Below is a small trained network, with its code and all its weights. Each question gives an input and a class and asks what happens when units are switched off, that is, made to give their printed mean instead of their output.

import numpy as np


def w(rows, s, z=0):
    codes = np.array(rows[::2]) - 128.0
    scale = np.full(codes.shape[1], s)
    scale[-1] = z or s
    return codes * scale


def f(y):
    return y / 2 * (1 + np.tanh(0.7978845608 * (y + 0.044715 * y**3)))


def log_softmax(a):
    a = a - a.max(-1, keepdims=True)
    return a - np.log(np.exp(a).sum(-1, keepdims=True))


def net(x, mask):
    res = np.array(x, float).reshape(1, 7) / 4 @ E
    y = f(res @ A[0][:, :-1].T + A[0][:, -1])
    res = res + np.where(mask, y, B[0][:, -1]) @ B[0][:, :-1]
    return log_softmax(res[-1] @ U[:, :-1].T + U[:, -1])


A, B = {}, {}
E = w([
[64,181,130,115,105,100],'x0',
[95,114,255,110,114,124],'x1',
[119,166,147,189,252,100],'x2',
[158,144,135,161,108,194],'x3',
[222,235,144,138,110,116],'x4',
[123,88,154,130,117,88],'x5',
[177,104,140,244,133,152],'x6',
],0.0093)
A[0] = w([
[134,92,92,189,51,99,65],'n0',
[118,134,120,150,143,126,4],'n1',
[128,130,140,120,144,148,98],'n2',
[208,133,104,176,70,103,213],'n3',
[125,113,95,126,47,121,192],'n4',
[148,78,127,167,92,163,75],'n5',
[101,142,100,112,205,123,162],'n6',
[145,156,206,61,79,3,8],'n7',
[115,156,113,76,105,176,39],'n8',
[188,118,104,93,163,121,115],'n9',
[79,147,254,160,138,110,68],'n10',
[112,225,39,196,174,69,57],'n11',
[139,51,77,93,168,112,146],'n12',
[226,171,141,117,102,147,59],'n13',
[94,91,104,49,152,100,143],'n14',
[98,197,70,14,22,193,60],'n15',
[96,104,148,146,197,182,192],'n16',
[232,212,136,170,148,146,48],'n17',
],0.015,0.0027)
B[0] = w([
[130,114,41,121,110,211,167],'n0',
[137,143,126,142,120,113,130],'n1',
[114,133,146,130,132,120,129],'n2',
[174,150,113,107,157,215,203],'n3',
[150,123,104,113,63,173,185],'n4',
[154,114,91,186,92,150,164],'n5',
[113,87,91,130,141,63,178],'n6',
[41,124,87,53,136,196,215],'n7',
[126,163,179,153,90,107,160],'n8',
[153,138,158,106,173,112,153],'n9',
[12,148,167,185,142,153,211],'n10',
[100,208,3,145,118,69,218],'n11',
[172,21,125,111,162,117,185],'n12',
[147,144,182,70,177,155,196],'n13',
[151,64,185,73,159,81,201],'n14',
[170,180,205,128,20,66,250],'n15',
[131,150,185,207,115,81,183],'n16',
[171,173,183,92,219,142,226],'n17',
],0.025,0.015)
U = w([
[27,97,147,78,109,127,254],'0',
[153,121,161,68,38,81,157],'1',
[72,88,180,254,170,106,91],'2',
[202,178,147,110,224,122,41],'3',
[143,17,126,97,159,38,58],'4',
[192,77,86,169,97,183,193],'5',
[137,148,44,139,178,17,160],'6',
[204,47,118,245,144,93,31],'7',
],0.0081,0.0022)

Each question gives the input, the list of numbers given to net, and the class t.
The units are the neurons (one row each of A and B). Each row of codes is followed by its name. A weight is (code - 128) times the scale printed after its matrix; where a second scale follows, it is the last column's (A, B and U).
mask holds one flag per neuron, in row order. A switched-off neuron (its flag False) gives its mean, the last column of its row in B, instead of its output. The means were averaged over made-up inputs and are rounded, as every weight is.
A unit's drop is (log p(t) with every unit on - log p(t) with that unit switched off) / (log p(t) with every unit on - log p(t) with every unit switched off).
The circuit of an input: a set's keep is (log p(t) with only the set's units on - log p(t) with every unit switched off) / (log p(t) with every unit on - log p(t) with every unit switched off). Starting from the 12 units with the biggest drops (on a tie, the unit counted first), units are removed one at a time, each time the one whose removal leaves the highest keep (on an exact tie, the one counted first), for as long as the keep stays at least 0.8.
units of the circuit, in order: the units of the circuit, biggest drop first
k most important neurons: the k neurons with the biggest drops, biggest first
drop when u is switched off: that unit's drop, to one decimal
input [-6,-7,-5,1,2,1,1], class 5: units of the circuit, in order => [n0]
input [-5,4,7,-5,-1,-7,-6], class 4: 2 most important neurons => [n6 n14]
input [-4,8,-7,-1,4,4,6], class 5: 2 most important neurons => [n5 n3]
input [-3,8,-3,8,2,3,2], class 2: 2 most important neurons => [n10 n5]
input [-2,-4,5,-8,-8,2,6], class 4: 2 most important neurons => [n12 n6]
input [4,5,-7,-5,3,5,-4], class 0: 2 most important neurons => [n7 n10]
input [0,8,-6,4,2,1,-1], class 0: 2 most important neurons => [n7 n10]
input [-6,-6,6,-4,0,8,-4], class 4: 2 most important neurons => [n12 n14]
input [-5,0,-4,4,0,-3,6], class 5: 2 most important neurons => [n5 n0]
input [-6,2,-3,-5,-1,7,-4], class 4: 3 most important neurons => [n12 n14 n10]
input [3,-1,1,-6,4,2,-7], class 0: 3 most important neurons => [n7 n4 n16]
input [4,-3,0,4,-7,-7,2], class 7: 2 most important neurons => [n10 n7]
input [0,7,-1,-5,-5,-4,1], class 2: drop when n10 is switched off => 0.2
input [7,2,4,-7,6,8,3], class 0: units of the circuit, in order => [n7]
input [2,-6,4,-8,7,3,4], class 6: drop when n11 is switched off => 6.7
input [-7,7,3,-2,1,-7,-7], class 0: drop when n7 is switched off => 0.2
